Here is a tiny trained network, its code and every weight. The questions are about switching its units off for an input and a class, where a switched-off unit gives its printed mean instead of its output.

import numpy as np


def w(rows, s, z=0):
    codes = np.array(rows[::2]) - 128.0
    scale = np.full(codes.shape[1], s)
    scale[-1] = z or s
    return codes * scale


def norm(h):
    return h / np.sqrt((h * h).mean(-1, keepdims=True) + 1e-5)


def f(y):
    return np.maximum(y, 0)


def log_softmax(a):
    a = a - a.max(-1, keepdims=True)
    return a - np.log(np.exp(a).sum(-1, keepdims=True))


def net(x, mask):
    res = np.array(x, float).reshape(1, 7) / 4 @ E
    u = 0
    for l in range(2):
        y = f(norm(res) @ A[l][:, :-1].T + A[l][:, -1])
        res = res + np.where(mask[u : u + 7], y, B[l][:, -1]) @ B[l][:, :-1]
        u += 7
    return log_softmax(norm(res)[-1] @ U[:, :-1].T + U[:, -1])


A, B = {}, {}
E = w([
[87,156,47,3],'x0',
[130,130,128,129],'x1',
[132,131,128,127],'x2',
[126,129,126,128],'x3',
[97,6,176,101],'x4',
[25,80,43,221],'x5',
[126,128,130,129],'x6',
],0.0043)
A[0] = w([
[236,152,171,140,26],'0.n0',
[37,143,2,156,138],'0.n1',
[107,237,89,224,125],'0.n2',
[146,236,60,126,151],'0.n3',
[227,104,206,190,89],'0.n4',
[203,198,183,146,3],'0.n5',
[170,114,160,227,176],'0.n6',
],0.0083,0.0057)
B[0] = w([
[65,78,87,160,167],'0.n0',
[137,60,158,144,253],'0.n1',
[196,120,147,168,233],'0.n2',
[55,178,121,145,236],'0.n3',
[97,7,139,106,203],'0.n4',
[57,170,89,159,165],'0.n5',
[142,174,118,145,238],'0.n6',
],0.012,0.0059)
A[1] = w([
[120,254,159,136,252],'1.n0',
[82,95,73,67,238],'1.n1',
[38,103,168,225,118],'1.n2',
[38,74,132,192,186],'1.n3',
[166,133,131,5,25],'1.n4',
[106,123,98,55,184],'1.n5',
[191,128,127,21,131],'1.n6',
],0.0088,0.0041)
B[1] = w([
[130,10,157,48,183],'1.n0',
[166,108,200,168,191],'1.n1',
[133,190,102,101,239],'1.n2',
[125,186,95,60,255],'1.n3',
[166,190,87,196,142],'1.n4',
[111,102,131,209,159],'1.n5',
[123,163,114,139,145],'1.n6',
],0.011,0.0099)
U = w([
[91,216,44,71,192],'0',
[94,9,189,39,254],'1',
[209,130,159,232,77],'2',
],0.012,0.00035)

Each question gives the input, the list of numbers given to net, and the class t.
The units are the neurons (one row each of A and B). Each row of codes is followed by its name. A weight is (code - 128) times the scale printed after its matrix; where a second scale follows, it is the last column's (A, B and U).
mask holds one flag per neuron, layer by layer. A switched-off neuron (its flag False) gives its mean, the last column of its row in B, instead of its output. The means were averaged over made-up inputs and are rounded, as every weight is.
A unit's drop is (log p(t) with every unit on - log p(t) with that unit switched off) / (log p(t) with every unit on - log p(t) with every unit switched off).
The circuit of an input: a set's keep is (log p(t) with only the set's units on - log p(t) with every unit switched off) / (log p(t) with every unit on - log p(t) with every unit switched off). Starting from the 12 units with the biggest drops (on a tie, the unit counted first), units are removed one at a time, each time the one whose removal leaves the highest keep (on an exact tie, the one counted first), for as long as the keep stays at least 0.8.
units of the circuit, in order: the units of the circuit, biggest drop first
unit that matters most: the unit with the biggest drop
top k neurons: the k neurons with the biggest drops, biggest first
top k neurons in layer l: the k neurons of layer l with the biggest drops, biggest first
drop of u: that unit's drop, to one decimal
input [8,-1,-2,7,-3,-5,6], class 1: unit that matters most => 1.n0
input [4,1,0,0,1,-7,-7], class 2: units of the circuit, in order => (1.n4; 1.n3)
input [7,5,5,6,5,-7,7], class 2: units of the circuit, in order => (1.n4; 1.n3)
input [1,2,1,3,0,-3,3], class 1: units of the circuit, in order => (0.n1; 1.n0)
input [3,-5,8,-3,1,-4,4], class 2: top 3 neurons in layer 0 => (0.n6; 0.n3; 0.n5)
input [2,-8,3,0,1,4,-1], class 1: top 3 neurons => (0.n1; 0.n3; 0.n6)
input [-5,-5,-7,8,-3,0,0], class 0: top 4 neurons => (0.n4; 1.n1; 0.n1; 0.n5)
input [8,8,1,4,1,6,-3], class 1: top 3 neurons => (0.n1; 0.n6; 1.n1)
input [-1,-1,3,8,8,6,0], class 0: top 2 neurons => (0.n4; 1.n0)
input [-8,4,6,7,1,-4,3], class 1: top 4 neurons => (0.n4; 0.n3; 1.n4; 1.n6)
input [-7,-7,5,5,4,1,-6], class 0: top 2 neurons => (0.n1; 0.n6)
input [1,1,-1,7,-1,-6,3], class 1: top 3 neurons in layer 0 => (0.n1; 0.n2; 0.n4)
input [-5,-7,-6,4,-2,-8,-6], class 0: top 2 neurons => (0.n5; 1.n0)
input [2,8,-5,2,-4,-7,8], class 1: units of the circuit, in order => (1.n0)
input [1,6,-6,7,2,-7,-4], class 2: top 2 neurons in layer 0 => (0.n1; 0.n3)
input [-7,0,-2,1,-2,-1,-2], class 0: top 3 neurons in layer 0 => (0.n6; 0.n4; 0.n1)
input [3,6,-8,-3,3,-1,-1], class 2: drop of 0.n3 => 0.4
input [6,-8,1,-2,-8,-8,0], class 1: drop of 1.n3 => 0.1
input [-4,5,-4,-4,1,3,-2], class 0: drop of 1.n1 => 0.3
input [8,-7,-2,7,3,-4,-3], class 2: unit that matters most => 1.n4
